[  5 -11   1 -28 -37 -10   1   0  24   4  30   6   3  -7 -43 -12 -28   5
   1 -14 -33  13  11  32 -12 -58   2 -25 -28   8 -20  17   1  51  55  42] : 0
[ 28  -7   4  16  14  39   2  26  10  15  27 -24  15  28 -38  25 -29  56
  32   8 -30  17 -13 -26  13   6  -7  39 -50  -3  17  11  -7  -1  -1  -3] : 1
[ 20  -2  45  -4  24  43  32 -21 -10 -29 -18 -55   5  38 -19   6 -11  35
 100 -74  21 -41 -57 -31  25 -32  -2  13  32 -10 -13 -88  -7  -5 -27  -2] : 1
[ 47  28  42 -53  14 -30 -30  15   1 -26  20  -1 -14  53 -45 -19  -5 -31
   8   6  -9  29 -25   0  57  16  11   9 -68 -41  22  40  -9 -18   4  -3] : 5
[  25  -38   -8  -42    0  -33  -15  -56  -47   -8   41   21  -27   56
 -101  -70  -70   -9    4    7   23  -33   -3   33  -25  -33   11  -42
  -84  -20    2   44   48   68   35   18] : 0
[  0  13  18 -42 -85 -20 -52 -13  -2  -5  -4  60 -30 -15 -26 -28  -4  19
 -13 -19 -27 -12  27  10   9 -80  12 -54  10   5 -43 -37  47   7  17  23] : 0
[ 22  24  35 -35 -26 -18  26  27 -20  21 -34  -1  -1 -14  13  13  52 -10
  -5  10 -22   9  -1  10  73  38 -17 -44 -13 -59  20   7 -28 -17 -20 -41] : 2
[ 22  37  31   0   5  57 -23  12  19   1   8 -40  -9   7  10  34 -19  46
 -14  -2 -31  12  14 -12  21  15 -31  67 -11 -34  -7   8  -1 -18 -19   6] : 11
[ 48   8   5  22  32  -2 -38  39  27  21   9 -34   3   6  14  26 -21  63
 -17 -29 -24  15  11 -12  -7 -35  22  84 -32  28 -15  -3  -3   0  -5  12] : 1
[  2  10 -34 -35   4 -32 -35  -2   8 -25  15  -5 -29 -33   3 -15 -11  -4
 -17  30  26  33  -5 -19  16 -11 -41 -84 -38  25 -37  15  -1  25  26  -7] : 9
[-77 -56 -55 -30 -33 -13 -57  36 -70 -33  26 -57  35 -17 -74 -41   8  58
  18  51 -41  45  16  -9  63 -15 -13 -40   7  16  17  25  39 -12   8 -35] : 2
[  33    2   -5   -4 -101   23  -61  -22  -28  -23   13  -36  -36   33
  -14    2  -39   34  -26  -68   -4  -25  -14   19   -6  -52   -7   79
   19  -25   51  -61  -17   23    1   -6] : 1
[ 32  42 -16  -8  50  35 -28  36  31   0 -10 -43 -24   7  71  11 -73  50
  66 -38   8  18 -10 -42  18  42 -27  52   6  33  20 -13  -7 -41 -30 -38] : 3
[-36 -44 -37 -21 -79 -26 -39 -24   8 -28  65  22 -15  35 -50 -15  25 -23
 -27  43  10  24   9 -14 -15 -71 -15 -41 -24 -12 -39 -15  17  44  21   2] : 5
[ 32  47  50  -1 -34  30 -31  32  20  -8  15  19  -8   4 -15  19 -20  36
 -11 -19 -35  -6   6 -13  23 -11 -27  65 -27 -26  -3  -8  10  -3 -16  35] : 0
[ 23  36   6  15  68  20 -35  22  20   0   0 -20   3  14  20   1 -20   5
   0  10 -16   8  20 -36  14  43  13  60 -57  -3 -22  10   0 -22 -26  14] : 11
[ 16  11 -52 -55  43 -51 -12   1  -8  25 -33 -57  -9 -11 -11 -11   1   5
  18  27 -36  15  30   0  39 -41   7  16  -6  16  12 -10   7 -26  10  -2] : 11
[ 23  23  13  16 -22  36 -36   1  28  32  22 -30  19  26  29  26 -25  41
   7 -19 -32  45  27 -15  10  15  16  75 -14 -11  35 -22   2  15  36  13] : 6
[ -8  -1   1 -28  -3  26  -6 -10   9   6 -36 -21 -21 -37  87  37   3   4
 -19 -13 -61   4  30  14  28  44 -19  -6 -11  32 -12  65  17   4   2  20] : 6
[ 18  18   7 -42   5 -37  -8  20  18  24  -1  -3  -1  -2  40   1 -20 -18
   3  14  10  37  12  17  36  44  42 -26 -59 -62  48   8 -12 -17  18 -27] : 6
[ 43  30 -14  -7 -47  39  71  26  34  16 -14  45  14  19 -48  43   5   2
   7  16 -25 -14  -6   0  -5  30  12 -42  -1 -14  73   8 -24 -51  49 -39] : 9
[ -1  40 -20  40  16  14  -6   4  25  20 -15 -10   3 -33  40  -3 -28  26
  30 -13 -22  36  10 -11  -4  34   5  60  31   8 -14  -9  -9  -8 -35 -21] : 11
[-18  43 -69  13  18 -18  -9 -27 -71 -84  20  33 -20  59 -31  -8  12  29
   1   4  28   5 -21 -23  53  21  -2   8  10  15 -24  46   4   9  -3   9] : 9
[-27  14 -30  49   6  31  39 -28   4  39 -17  19 -24 -47  60  48  25 -21
 -53  -9 -17  23   3   2 -28  70 -23  39   3   2 -60  24 -44  20 -33  33] : 6
[ -2 -21  12   9  -6 -26  17  -9 -60 -40 -15  48  12  21 -24 -29 -24  20
  20 -17 -41 -22  -9  -3  12  55   5  -6  17 -14  11  92  24 -45 -15 -61] : 3
[ -9  23 -10  44 -14  69  47  10 -46  14 -34  83 -12  21 -18  63 -20  13
 -66 -16  28 -65  28   1 -29  -3   7  -4  22   2  31 -41   2  -6 -19   9] : 0
[ 45  29  57 -21  -1   1  14  43 -11  34  -6  37 -12 -31 -36  -7  -2 -12
  -1  43 -35  29 -24   5  26  52  -1 -30 -43 -63  16  25 -26 -50 -17 -25] : 8
[ -5  -7  11 -71 -28 -10 -26 -19  71 -16 -52  22 -35 -51  71 -36 -84  -4
  41 -44 -13 -12   0  38   8  24  34 -84 -78  27 -52  29  18  24 -18 -26] : 10
[-12 -21 -14 -38  47 -18 -10 -19 -83 -21 -21  11  -5  23 -67 -19 -36  12
 -89  11  -6 -56  26  51 -21 -68  76  31 -42   4  -5  35  36  56 -22  -9] : 7
[-45 -25 -28  12  -5 -27   4 -45 -52 -16  23   4 -27 -30  34   0  25 -10
 -29  39  33   9  17 -11 -15 -12 -15 -12  24  39 -60   3  26  23 -39 -30] : 6
[-54 -18  16  -1   1  12 -22  -8 -40 -55  10 -31  -8  54  23 -18 -21  14
  51 -25 114  -8   3   0  29  17  35   6 -22 -28  -8 -22  17 -14 -18 -57] : 4
[ -9  59   0  30 -86  68  23 -19  13 -56  34  -5  -9  34 -20  23  13  36
  18 -72  55 -40 -23  10  22   9 -16 -25  96 -29  36 -67   0 -37 -16   8] : 10
[ 39  24  23  19  -6  29  -2  36  38  13  -4  10  24  16  12  14 -19  27
   6 -15 -27   1 -18 -14  19  18  12  -7 -11 -28   1 -22 -13   3  -4  33] : 10
[ 34  18   8   8   9   3 -58  40  26   1   3   8  14  46 -19   5 -13  42
  -9 -15 -39  33  11 -27  17  -7  34  82 -30   7   7  14  18 -20   5   3] : 5
[ 56  33   9  -3  -6 -16  10  77   6   3   2  14  -9  -7 -21   8  -5   0
 -48  11   8   1  -4  -6  11 -12  13  17 -72  -5 -10   8 -46 -19 -19 -30] : 4
[ 41  37   8 -17 -36  54  22  23 -40 -13 -19  36  -6  56 -57  26  32  44
   1  10 -29  -9 -15 -30  49  13  31 -29 -22 -18  26  17 -12 -43  37 -18] : 8
[-21 -22 -74 -13  -2 -31 -61 -14 -17  23 -56   8 -58 -20  66 -40  -4 -16
 -77   8  46 -58  55  24 -46  77  43  31 -36   6  27  61  65 -40 -40 -63] : 7
[  6 -28 -10  46  47  30  -3  44 -10  21 -37  -9  19 -30  87 -27 -37   0
 -13 -31  45 -30 -36  -4 -10  76   9 -92   5 -47  10 -22  -6  14 -25  10] : 10
[ 19  32  10  12  12  53 -16  24  41   7   7 -15  16  19   3  32 -35  46
  12  14 -22  14 -19 -19  29  13   1  38 -27 -10   7 -14   1  10 -24  34] : 10
[-36  -4  -7  65   2  12  50  13  -8  23  30  76  42 -39 -29  36  10 -31
 -53  72 -43  31  -8  -6 -48 -16  10 -25  17   9 -21  20 -36  28 -16 -16] : 3
[ 37  16  34 -50  55   1  -5  68  58  16 -13 -24   1  -5  18   9   5   1
  29  15 -22  21 -17  -3  33  20  21 -29 -51  -8 -37   5 -17 -28 -27   6] : 2
[-66 -14 -12 -27 -50   7   8 -48  -9 -27 -11   0  -2   6  -2  10  80 -12
  21  -9 -39  -3  30  24  40 -14  11 -59  32  44 -58  28  21  18  14  22] : 2
[ 21  37   5   7  43  22 -16  47  36  30   8 -18  34   7  18  42  -5  61
  -4  19 -41  36   6 -30  33  -9  24  45 -22 -34  14 -25  13   2  -5  34] : 6
[ 39  22   5  19  38 -13 -13  32  60  15   8 -36  17  12  11  39 -29  48
  31 -38 -21  23  11 -16   9 -28  -4  70 -15  17   7 -28 -13   3  -4  31] : 1
[  3  15  11  26  -1  16   1   7  11  -4  30  -4  23  42   0  23   2  27
  43  18 -26  14   8 -27  28   0 -19  88 -18  -6   7  19  17  31   4  36] : 0
[-13 -19 -28 -13   0  15   7 -25  27   7  27 -15 -22  33  16  -9 -18   3
  48  17  -9 -28  38  13 -22  12   3  49 -16 -30 -20   3  35 -19 -31  -9] : 11
[ 30  30  14   2 -13  10 -16   7   8  25  10   1  11  40 -14  33  -3  32
   1  -7 -45  30  43 -17  35 -16  -8  72 -38  23  13  22   2  21  56  44] : 0
[ 28  12   2  25  16   0  -7  -6  40  -4  -4  -7   8  27   8  26 -31  45
  30 -25  -1  14  11 -26 -23  -8 -14  83  26  34 -15 -19   9  -5  10   0] : 9
[ 64   8  -3 -30 -14 -29  17  53  29  22   3  45 -11  23 -44   6   6   5
 -41  -4   8  29  -8 -15  -5 -36  23 -73 -30 -14 -14 -12 -34 -22  36 -29] : 5
[ 51  40  -2  21  26   7   4  51  39  43  27   4   6   4  21  43 -13  69
 -16 -13 -43  37  22 -17  -2  -8  -4  71  15 -10 -24 -21  -7 -17 -17  36] : 6
[-18 -29 -17 -70   2 -16 -34   0 -20  10  49 -49 -34 -23  69 -15   5   3
   3  24 -38  15  40  30  28 -65   9   7 -38   4 -66 -11  21  44  -9  29] : 6
[  7   0  29  26  -5  38 -42  51  42  13  29 -26  16   8  32  31 -13  37
 -16 -24 -14  29  40 -16  -8  -6  -8  89  -9   7   9 -14  13 -16  -9 -11] : 5
[-14  20 -29 -26 -49 -12   8 -16  73  -1  42 -19  -8 -58  -7   0 -15  45
  -4   3 -40  46  16  38 -10 -66 -19 -31  -4 -17 -60  25  -1  60  13  -4] : 11
[ 13  33 -16 -55  -7 -30 -48  26  -7 -36 -65  39 -20  31 -34  13 -40   6
 -29  29   4   4   7 -29  26  12  44  15 -21  27  38   9   7 -53 -18 -53] : 7
[-10   2  10  51  21  28 -14  10  18  31 -21 -20  38  -6  -6  46   1  41
  -1  -6 -14  23  11 -25   6  27  13  47 -16   4  36   1   7 -22   4  -4] : 1
[ 40   6  34 -39  24 -17 -21  30 -13 -14 -33  12  17 -17 -59 -19 -14 -10
 -21  13 -51   5  -7 -16  23   7  31 -21 -68  24  -1  38  -6 -42  41 -17] : 9
[ 75 -10  35 -16  48   1 -32 -16 -43   7  12 -64 -57   7   9 -50 -38 -17
  11 -28  84 -38 -45 -17  -5  29 -32 -31 -55 -21  13 -29   0  -3 -34 -38] : 1
[ 69   8  30 -78  18 -19  -4  60  21  36 -12 -45 -18 -29  26 -28 -23  -2
  -3   1 -21  -9  22  35  28  19  18 -44 -57 -70  36  23  -5 -72  12 -50] : 11
[ 40 -26 -44 -60  20 -79 -49 -37  16   7 -29 -26 -57  -8  -9 -61  -5   3
 -39  -7  -1 -25 -24  35 -38 -66  46  30 -59  29 -96  25  23  64 -38  -1] : 2
[  1   8  34 -17 -14  73  -5  56   5  15  13   7   2   5 -12  22 -12  52
  14   7 -21  -2   0 -19  25 -13   3   6 -34 -37 -15 -23  11 -26   2  16] : 0
[-66 -51 -34 -39 -28 -17 -42  20 -28 -43  31 -17 -15 -34 -26 -11  20 -19
 -46   5 -47  10  30  28  -2 -91  -5   3  14  56 -68   1  11   4 -13  30] : 5
[-10 -10 -35   2 -11  11 -33 -34  -5  36  -8 -40 -11 -16  22  -2  53  -7
 -45  22 -53 -17   6  29  13  -4  -1  25   8   4 -20  33  31  17  -4  80] : 10
[ 15   7  10   8   4  20 -47  26  92  30  37 -30  -5  14  -7  18 -39  31
 -13 -28  17  53   8   5 -37  -4   2  81 -30 -24  -5 -12  -1  -9   3   8] : 5
[-40 -22  -2 -16  16 -16  10 -32  47  15  36 -66   4 -29   4  -7  77 -13
  31  22   4  13  23  24 -12 -49  17   8   1  52 -84   4  28  26 -11   3] : 2
[ -5  18 -22  14   5  21   1 -16  18 -29  15 -24 -28  -2  63 -15 -70  24
  52 -47  57 -19  -7  30  -3  25  -7  -7  38  35   7 -18  22  20 -54 -17] : 10
[  3  15   9 -15  -9  15 -31  33  16   0  -2 -22  11  12  33  25  -6  44
 -25   1 -17  21  19   0  16 -26  16  47  10 -21   4  -1   2  32   1   0] : 7
[ 17  42 -18 -18   5  27 -54  41  72  18  30 -24 -10  -1 -26   4 -51  41
   1 -20 -11  53  20  -4  10  10   5  40 -65  10  31  10  10 -20   8 -11] : 5
[ 28  25  -7  21 -18 -34 -86  35   7 -68  33  -3   0  15  -8  -4 -54 -12
 -59 -55 -19  12  -4 -31 -11  -8 -53  43  14  12   8 -11 -40   0   9  48] : 3
[ -5 -61 -16 -32 -13 -26 -23 -22 -50  38   9 -15 -22  12  44  -3 -19  -2
 -44  26  -6  19  13  26 -12 -28  13   7 -19 -55 -23 -11  -3  54  11  12] : 6
[ 43  50  58  17 -13 -40  65  -2  30  35   4  33  16  -7  25  -3  23 -59
  44  -7   9 -12  -6  25   6  -7  32  43  -2 -50  35 -34 -20  23 -13 -18] : 0
[ 64  49   0  -6 -65 -10  25  28  29  13  10  11  -4 -10 -26   4   6  22
 -27  -4 -16   3 -17  12  29  18  -8 -23  -8 -33  42  16 -23 -30   4 -25] : 10
[-19 -52 -94   2  51 -47 -34  29  89 -14 -13   5  -3  22  40   1 -15 -14
 -21   9 -11 -16 -12  -1 -55 -21  22  35 -46   1 -48  30  24  45 -29  68] : 5
[-35  -5  25  29  41 -23   0 -45 -16 -40  18 -20  28   1   6 -33   8 -47
 -11 -19  28 -16  40  26 -19   6  63  16 -30  12 -26  35  17  20  12 -22] : 11
[ 27  31 -26  22  46   7 -34  53  34  24  25 -26   6 -19   3  -3 -52  47
  -5   9 -29  21  29  -2 -19  -5   2  69   8  -3   5 -17  12 -30 -37   5] : 11
[  9  22 -18  45 -27   1  13   1 -48  -9  20  15 -21  11  51  22  13  35
  11 -28  47 -12   0  -1   3 -62   4  -8 102  20   4 -88  -2  19 -43 -29] : 1
[-51  41 -50  -8 -22  43  -2 -19   4   5  30  15 -25   2  34  23  26  12
  37  44 -49  25  44  34  28 -12  27  17  62  17 -19   7  28 -23 -29  16] : 11
[-40  10 -17  40 -45   9  58  13   7  14 -23  17   6 -33  15  71   4  17
 -17  -8  -8  40  17  38  -8 -34 -15  33  75  34 -19  -2 -45  20 -16  -7] : 4
[-59  23 -25   6 -14  54   2  38  10 -26 -28  -7  21 -63  28  35  14  46
 -26   7 -75   7  10   9  15 -20  23  53  38  49 -27  33   5  27 -41  -3] : 7
[  7 -15  -4 -31 -59  11 -58 -46 -10  19 -25  -4 -63 -15  51 -25  31   2
  -9 -25 -22  -3  -6  12  -8 -26 -20 -56  36  -7 -69 -18  18  32  22  52] : 8
